Here is a tiny trained network, its code and every weight. The questions are about switching its units off for an input and a target symbol, where a switched-off unit gives its printed mean instead of its output.

import numpy as np


def w(rows, s, z=0):
    codes = np.array(rows[::2]) - 128.0
    scale = np.full(codes.shape[1], s)
    scale[-1] = z or s
    return codes * scale


def f(y):
    return np.maximum(y, 0)


def softmax(a):
    e = np.exp(a - a.max(-1, keepdims=True))
    return e / e.sum(-1, keepdims=True)


def log_softmax(a):
    a = a - a.max(-1, keepdims=True)
    return a - np.log(np.exp(a).sum(-1, keepdims=True))


def net(x, mask):
    ids = ['βγδεζθμπψ'.index(c) for c in x.split()]
    T = len(ids)
    res = E[ids] + P[:T]
    q, k, v = (res @ M[0].T for M in (Q, K, V))
    z = softmax(np.where(np.tri(T) > 0, q @ k.T / 3**0.5, -1e9)) @ v
    res = res + np.where(mask[0], z, O[0][:, -1]) @ O[0][:, :-1]
    y = f(res @ A[0][:, :-1].T + A[0][:, -1])
    res = res + np.where(mask[1:13], y, B[0][:, -1]) @ B[0][:, :-1]
    return log_softmax(res[-1] @ U[:, :-1].T + U[:, -1])


Q, K, V, O, A, B = {}, {}, {}, {}, {}, {}
E = w([
[166,159,191,132,211],'β',
[151,48,162,43,133],'γ',
[139,68,141,96,184],'δ',
[78,105,99,138,120],'ε',
[182,139,156,96,79],'ζ',
[79,90,127,181,169],'θ',
[126,46,180,137,127],'μ',
[169,136,162,248,99],'π',
[89,69,127,181,113],'ψ',
],0.014)
P = w([
[150,28,113,119,155],'0',
[143,44,131,122,154],'1',
[130,59,148,123,149],'2',
[122,71,169,117,143],'3',
[111,79,188,124,140],'4',
[99,89,207,117,138],'5',
[87,99,228,114,142],'6',
[53,109,255,128,137],'7',
],0.0066)
Q[0] = w([
[164,252,77,178,121],'head 0',
[99,92,159,134,174],'head 0',
[112,124,78,102,154],'head 0',
],0.035)
K[0] = w([
[117,4,33,73,201],'head 0',
[150,180,119,167,146],'head 0',
[42,157,130,53,132],'head 0',
],0.024)
V[0] = w([
[146,118,110,121,10],'head 0',
[47,100,129,90,134],'head 0',
[65,62,139,185,110],'head 0',
],0.014)
O[0] = w([
[142,252,122,138,71,3],'head 0',
[92,92,43,104,122,43],'head 0',
[206,114,50,160,114,239],'head 0',
],0.011,0.0041)
A[0] = w([
[186,117,201,56,92,134],'neuron 0',
[103,203,147,185,114,45],'neuron 1',
[73,146,95,137,119,132],'neuron 2',
[199,91,127,26,93,115],'neuron 3',
[108,167,10,23,213,139],'neuron 4',
[107,183,4,137,61,65],'neuron 5',
[171,166,151,79,189,145],'neuron 6',
[128,110,70,1,23,3],'neuron 7',
[52,191,139,144,125,235],'neuron 8',
[101,121,169,166,121,105],'neuron 9',
[166,195,112,97,146,93],'neuron 10',
[64,190,50,192,243,136],'neuron 11',
],0.0099,0.0055)
B[0] = w([
[87,132,78,121,111,255],'neuron 0',
[138,137,81,68,177,158],'neuron 1',
[127,126,126,102,122,136],'neuron 2',
[161,163,172,165,159,219],'neuron 3',
[161,122,83,46,158,170],'neuron 4',
[48,202,134,150,177,157],'neuron 5',
[111,92,142,148,96,193],'neuron 6',
[125,70,173,61,6,145],'neuron 7',
[109,157,135,171,71,176],'neuron 8',
[123,146,123,100,118,198],'neuron 9',
[108,62,147,125,125,141],'neuron 10',
[120,80,108,125,63,149],'neuron 11',
],0.023,0.0059)
U = w([
[60,75,184,68,174,143],'β',
[156,108,149,13,95,5],'γ',
[153,152,124,23,216,59],'δ',
[81,148,78,3,149,55],'ε',
[85,135,133,104,28,197],'ζ',
[128,74,54,103,89,23],'θ',
[211,95,141,195,104,205],'μ',
[150,170,136,70,166,198],'π',
[65,141,57,136,196,3],'ψ',
],0.0064,0.0039)

Each question gives the input, a string of symbols that net reads in full, and the target symbol t.
The units are the heads (3 rows each of Q, K, V and O) and the neurons (one row each of A and B). Each row of codes is followed by its name. A weight is (code - 128) times the scale printed after its matrix; where a second scale follows, it is the last column's (O, A, B and U).
mask holds one flag per unit, heads first, then neurons. A switched-off unit (its flag False) gives its mean, the last column of its rows in O or B, instead of its output. The means were averaged over made-up inputs and are rounded, as every weight is.
A unit's drop is (log p(t) with every unit on - log p(t) with that unit switched off) / (log p(t) with every unit on - log p(t) with every unit switched off).
The circuit of an input: a set's keep is (log p(t) with only the set's units on - log p(t) with every unit switched off) / (log p(t) with every unit on - log p(t) with every unit switched off). Starting from the 12 units with the biggest drops (on a tie, the unit counted first), units are removed one at a time, each time the one whose removal leaves the highest keep (on an exact tie, the one counted first), for as long as the keep stays at least 0.8.
circuit, biggest first: the units of the circuit, biggest drop first
k most important neurons: the k neurons with the biggest drops, biggest first
drop of u: that unit's drop, to one decimal
input θ π ψ, target μ: circuit, biggest first	[head 0; neuron 0]
input ζ γ γ ψ ζ ψ, target ζ: circuit, biggest first	[head 0; neuron 8]
input ψ θ μ μ μ, target μ: 2 most important neurons	[neuron 0; neuron 3]
input ψ γ ε, target ε: 2 most important neurons	[neuron 4; neuron 5]
input β μ γ ε ψ ε ζ ψ, target ζ: circuit, biggest first	[neuron 8; head 0]
input μ θ δ, target δ: circuit, biggest first	[head 0; neuron 4; neuron 3]
input δ ζ δ, target ζ: circuit, biggest first	[head 0; neuron 8; neuron 6]
input δ θ δ ψ ψ, target ψ: circuit, biggest first	[head 0; neuron 5]
input π β ζ μ ε θ, target μ: circuit, biggest first	[head 0]
input θ ζ μ ψ γ, target ζ: circuit, biggest first	[head 0; neuron 0; neuron 8]
input θ ψ γ, target γ: circuit, biggest first	[neuron 7; head 0; neuron 4]
input μ γ ε δ ζ, target ζ: drop of head 0	1.3
input ε β π δ, target μ: drop of neuron 3	0.1
input θ δ μ μ μ ζ μ, target ζ: drop of head 0	1.1
input θ δ β ε, target β: drop of head 0	0.9
input π θ β, target μ: most important neuron	[neuron 6]
